Below are the code and all the weights of a small trained network. Each question names an input and a class and asks about switching units off, where a switched-off unit gives its printed mean instead of its output.

import numpy as np


def w(rows, s, z=0):
    codes = np.array(rows[::2]) - 128.0
    scale = np.full(codes.shape[1], s)
    scale[-1] = z or s
    return codes * scale


def f(y):
    return np.maximum(y, 0)


def log_softmax(a):
    a = a - a.max(-1, keepdims=True)
    return a - np.log(np.exp(a).sum(-1, keepdims=True))


def net(x, mask):
    res = np.array(x, float).reshape(1, 8) / 4 @ E
    y = f(res @ A[0][:, :-1].T + A[0][:, -1])
    res = res + np.where(mask, y, B[0][:, -1]) @ B[0][:, :-1]
    return log_softmax(res[-1] @ U[:, :-1].T + U[:, -1])


A, B = {}, {}
E = w([
[76,89,162,129,143,178,89],'x0',
[151,128,128,123,144,119,135],'x1',
[56,183,10,52,193,130,45],'x2',
[48,73,175,9,95,75,204],'x3',
[144,163,125,120,110,123,141],'x4',
[102,134,121,127,101,156,128],'x5',
[129,143,129,120,116,141,131],'x6',
[130,167,116,121,93,137,144],'x7',
],0.012)
A[0] = w([
[157,79,208,206,39,100,139,7],'n1',
[139,120,131,156,140,97,92,174],'n2',
[124,88,96,103,68,140,143,228],'n3',
[144,99,169,172,118,156,190,41],'n4',
[145,150,170,131,134,145,169,105],'n5',
[56,75,163,61,142,71,139,175],'n6',
[95,174,51,80,187,136,82,75],'n7',
[206,134,86,198,132,203,76,163],'n8',
[111,80,162,12,89,83,161,181],'n9',
[83,151,66,101,174,99,82,36],'n10',
[152,194,137,232,144,143,52,146],'n11',
[114,118,116,173,108,121,92,196],'n12',
[40,177,131,134,132,133,117,70],'n13',
[72,99,170,178,149,118,136,56],'n14',
[146,127,206,209,126,163,204,72],'n15',
[115,103,165,29,107,122,168,219],'n16',
],0.011,0.0018)
B[0] = w([
[167,79,110,54,106,147,68,233],'n1',
[143,146,143,127,83,96,171,155],'n2',
[166,172,158,161,140,91,121,164],'n3',
[193,110,98,59,108,176,122,192],'n4',
[125,130,104,151,92,154,49,160],'n5',
[144,123,139,155,157,49,143,229],'n6',
[241,95,58,46,141,164,57,252],'n7',
[56,202,211,222,157,148,193,234],'n8',
[65,160,179,239,184,73,159,234],'n9',
[197,150,112,71,114,125,55,226],'n10',
[2,144,107,165,167,148,199,231],'n11',
[77,148,166,180,159,111,130,158],'n12',
[135,134,136,118,99,142,129,178],'n13',
[164,144,123,144,99,136,128,160],'n14',
[165,67,106,83,82,177,79,220],'n15',
[96,162,140,183,185,122,141,214],'n16',
],0.0099,0.016)
U = w([
[1,241,117,226,175,90,219,250],'0',
[124,139,32,17,70,143,44,6],'1',
],0.0077,0.0013)

Each question gives the input, the list of numbers given to net, and the class t.
The units are the neurons (one row each of A and B). Each row of codes is followed by its name. A weight is (code - 128) times the scale printed after its matrix; where a second scale follows, it is the last column's (A, B and U).
mask holds one flag per neuron, in row order. A switched-off neuron (its flag False) gives its mean, the last column of its row in B, instead of its output. The means were averaged over made-up inputs and are rounded, as every weight is.
A unit's drop is (log p(t) with every unit on - log p(t) with that unit switched off) / (log p(t) with every unit on - log p(t) with every unit switched off).
most important unit: the unit with the biggest drop
top k neurons: the k neurons with the biggest drops, biggest first
drop when u is switched off: that unit's drop, to one decimal
input [0,-5,4,-5,-8,-8,6,6], class 0: most important unit -> n8
input [6,-2,-6,-4,0,8,-1,1], class 1: top 2 neurons -> (n1 n15)
input [8,-3,-1,0,2,0,-8,6], class 1: top 2 neurons -> (n8 n9)
input [5,6,3,-3,5,-1,-1,3], class 0: top 4 neurons -> (n1 n15 n8 n11)
input [-6,3,-5,-4,-6,-8,-2,0], class 1: top 3 neurons -> (n1 n15 n9)
input [-5,-8,6,-8,2,2,-6,6], class 0: top 2 neurons -> (n8 n11)
input [2,8,-2,0,-6,3,6,-1], class 1: top 3 neurons -> (n9 n8 n11)
input [4,2,5,-7,-4,-5,4,7], class 0: top 2 neurons -> (n8 n11)
input [8,-5,5,-7,0,-7,-7,-2], class 0: drop when n8 is switched off -> 1.1
input [2,-6,5,-8,4,-5,-1,-7], class 0: drop when n8 is switched off -> 0.2
